Below are the code and all the weights of a small trained network. Each question names an input and a target symbol and asks about switching units off, where a switched-off unit gives its printed mean instead of its output.

import numpy as np


def w(rows, s, z=0):
    codes = np.array(rows[::2]) - 128.0
    scale = np.full(codes.shape[1], s)
    scale[-1] = z or s
    return codes * scale


def f(y):
    return np.maximum(y, 0)


def softmax(a):
    e = np.exp(a - a.max(-1, keepdims=True))
    return e / e.sum(-1, keepdims=True)


def log_softmax(a):
    a = a - a.max(-1, keepdims=True)
    return a - np.log(np.exp(a).sum(-1, keepdims=True))


def net(x, mask):
    ids = ['αβγδελμπσφ'.index(c) for c in x.split()]
    T = len(ids)
    res = E[ids] + P[:T]
    u = 0
    for l in range(2):
        q, k, v = (res @ M[l].T for M in (Q, K, V))
        z = softmax(np.where(np.tri(T) > 0, q @ k.T / 3**0.5, -1e9)) @ v
        res = res + np.where(mask[u], z, O[l][:, -1]) @ O[l][:, :-1]
        u += 1
        y = f(res @ A[l][:, :-1].T + A[l][:, -1])
        res = res + np.where(mask[u : u + 8], y, B[l][:, -1]) @ B[l][:, :-1]
        u += 8
    return log_softmax(res[-1] @ U[:, :-1].T + U[:, -1])


Q, K, V, O, A, B = {}, {}, {}, {}, {}, {}
E = w([
[142,113,142,25],'α',
[165,140,124,45],'β',
[144,127,182,153],'γ',
[170,96,117,95],'δ',
[172,173,134,164],'ε',
[123,116,64,139],'λ',
[125,149,252,126],'μ',
[172,110,95,123],'π',
[107,110,162,102],'σ',
[73,129,125,122],'φ',
],0.02)
P = w([
[173,175,68,57],'0',
[162,10,192,129],'1',
[72,168,78,220],'2',
[212,217,48,88],'3',
[171,2,216,146],'4',
[66,164,93,226],'5',
],0.0078)
Q[0] = w([
[93,178,101,173],'L0H1',
[3,120,103,111],'L0H1',
[117,34,110,116],'L0H1',
],0.0074)
K[0] = w([
[102,175,54,182],'L0H1',
[2,123,162,133],'L0H1',
[104,33,192,158],'L0H1',
],0.0088)
V[0] = w([
[137,152,122,118],'L0H1',
[111,254,18,106],'L0H1',
[175,134,81,81],'L0H1',
],0.0052)
O[0] = w([
[230,171,84,123,139],'L0H1',
[8,240,126,253,85],'L0H1',
[201,95,64,9,249],'L0H1',
],0.0043,0.0019)
A[0] = w([
[176,195,140,83,104],'L0N1',
[189,167,206,142,233],'L0N2',
[188,145,109,134,25],'L0N3',
[167,209,140,74,52],'L0N4',
[76,66,239,137,103],'L0N5',
[119,211,93,86,6],'L0N6',
[184,76,126,2,121],'L0N7',
[32,185,190,207,121],'L0N8',
],0.0093,0.0027)
B[0] = w([
[182,11,191,62,164],'L0N1',
[169,84,135,211,160],'L0N2',
[28,108,153,106,139],'L0N3',
[133,2,170,40,161],'L0N4',
[50,239,31,4,164],'L0N5',
[48,35,36,135,149],'L0N6',
[236,223,135,199,245],'L0N7',
[186,195,92,145,154],'L0N8',
],0.0066,0.012)
Q[1] = w([
[182,2,177,203],'L1H1',
[125,80,222,173],'L1H1',
[141,117,53,114],'L1H1',
],0.0067)
K[1] = w([
[149,2,192,210],'L1H1',
[173,109,124,128],'L1H1',
[92,165,111,185],'L1H1',
],0.011)
V[1] = w([
[154,103,150,253],'L1H1',
[76,199,179,55],'L1H1',
[192,162,170,131],'L1H1',
],0.0068)
O[1] = w([
[74,3,174,215,30],'L1H1',
[181,223,129,119,64],'L1H1',
[204,26,232,122,252],'L1H1',
],0.0072,0.0029)
A[1] = w([
[64,108,164,168,50],'L1N1',
[85,152,143,166,98],'L1N2',
[130,191,158,143,224],'L1N3',
[98,113,136,110,255],'L1N4',
[101,132,124,39,97],'L1N5',
[174,89,106,125,66],'L1N6',
[100,118,124,245,119],'L1N7',
[207,149,233,167,112],'L1N8',
],0.012,0.0063)
B[1] = w([
[109,252,189,3,129],'L1N1',
[204,105,115,26,137],'L1N2',
[171,79,1,40,178],'L1N3',
[212,90,71,164,162],'L1N4',
[4,40,161,71,171],'L1N5',
[58,180,168,189,187],'L1N6',
[133,80,184,5,156],'L1N7',
[50,177,138,201,251],'L1N8',
],0.0081,0.014)
U = w([
[54,134,201,66,4],'α',
[91,69,137,51,78],'β',
[64,93,128,155,178],'γ',
[194,221,134,130,56],'δ',
[169,47,113,130,188],'ε',
[58,164,72,186,77],'λ',
[60,183,157,125,18],'μ',
[246,142,100,69,124],'π',
[175,139,145,111,252],'σ',
[90,175,105,93,181],'φ',
],0.014,0.0042)

Each question gives the input, a string of symbols that net reads in full, and the target symbol t.
The units are the heads (3 rows each of Q, K, V and O) and the neurons (one row each of A and B). Each row of codes is followed by its name. A weight is (code - 128) times the scale printed after its matrix; where a second scale follows, it is the last column's (O, A, B and U).
mask holds one flag per unit, layer by layer, with each layer's heads first. A switched-off unit (its flag False) gives its mean, the last column of its rows in O or B, instead of its output. The means were averaged over made-up inputs and are rounded, as every weight is.
A unit's drop is (log p(t) with every unit on - log p(t) with that unit switched off) / (log p(t) with every unit on - log p(t) with every unit switched off).
The circuit of an input: a set's keep is (log p(t) with only the set's units on - log p(t) with every unit switched off) / (log p(t) with every unit on - log p(t) with every unit switched off). Starting from the 12 units with the biggest drops (on a tie, the unit counted first), units are removed one at a time, each time the one whose removal leaves the highest keep (on an exact tie, the one counted first), for as long as the keep stays at least 0.8.
circuit, biggest first: the units of the circuit, biggest drop first
unit that matters most: the unit with the biggest drop
k most important neurons: the k neurons with the biggest drops, biggest first
top k neurons in layer l: the k neurons of layer l with the biggest drops, biggest first
input φ μ π, target π: circuit, biggest first	(L1N8)
input π ε π λ α, target δ: circuit, biggest first	(L0N7 L1N8)
input α φ δ α, target α: 2 most important neurons	(L0N4 L0N7)
input γ π δ, target ε: circuit, biggest first	(L1H1 L0N5)
input λ σ α φ δ, target λ: circuit, biggest first	(L1N8 L0N7 L1N6 L0H1)
input δ π ε α, target ε: 4 most important neurons	(L0N6 L0N4 L0N7 L0N5)
input α β π, target ε: circuit, biggest first	(L0N5 L1H1)
input μ β λ δ δ π, target ε: circuit, biggest first	(L1N8 L1H1)
input φ φ μ φ β γ, target π: 2 most important neurons	(L0N5 L1N3)
input λ α β, target β: 2 most important neurons	(L1N5 L0N7)
input φ λ α, target π: 3 most important neurons	(L1N8 L1N6 L0N7)
input μ λ λ φ ε, target α: 3 most important neurons	(L1N7 L0N2 L1N1)
input λ λ μ, target δ: top 4 neurons in layer 1	(L1N5 L1N8 L1N7 L1N4)
input α λ δ α β, target μ: most important neuron	(L1N8)
input β π π π π δ, target ε: 2 most important neurons	(L0N5 L1N8)
input α φ π, target π: 4 most important neurons	(L1N8 L1N6 L1N5 L0N2)
input λ α β γ, target γ: circuit, biggest first	(L0N2 L1H1 L1N8 L0N5)
input π π β, target ε: circuit, biggest first	(L0N5 L1H1 L0N1)
input γ λ ε, target β: 2 most important neurons	(L1N7 L0N7)
input π α π α, target α: top 2 neurons in layer 1	(L1N6 L1N5)
input λ α μ β, target β: circuit, biggest first	(L0N4 L1N5)
input π α σ λ φ α, target π: circuit, biggest first	(L1N8)
input δ α μ μ φ, target β: 3 most important neurons	(L0N5 L1N5 L0N7)
input π φ β α, target β: top 3 neurons in layer 0	(L0N4 L0N6 L0N1)
input φ α φ λ β, target μ: 3 most important neurons	(L1N8 L0N7 L1N6)
input α α α δ, target δ: 2 most important neurons	(L0N7 L1N5)
input α φ ε, target π: top 4 neurons in layer 1	(L1N3 L1N7 L1N6 L1N5)
input δ σ α μ σ, target π: unit that matters most	L0N5
input δ γ μ, target δ: top 3 neurons in layer 0	(L0N5 L0N2 L0N8)
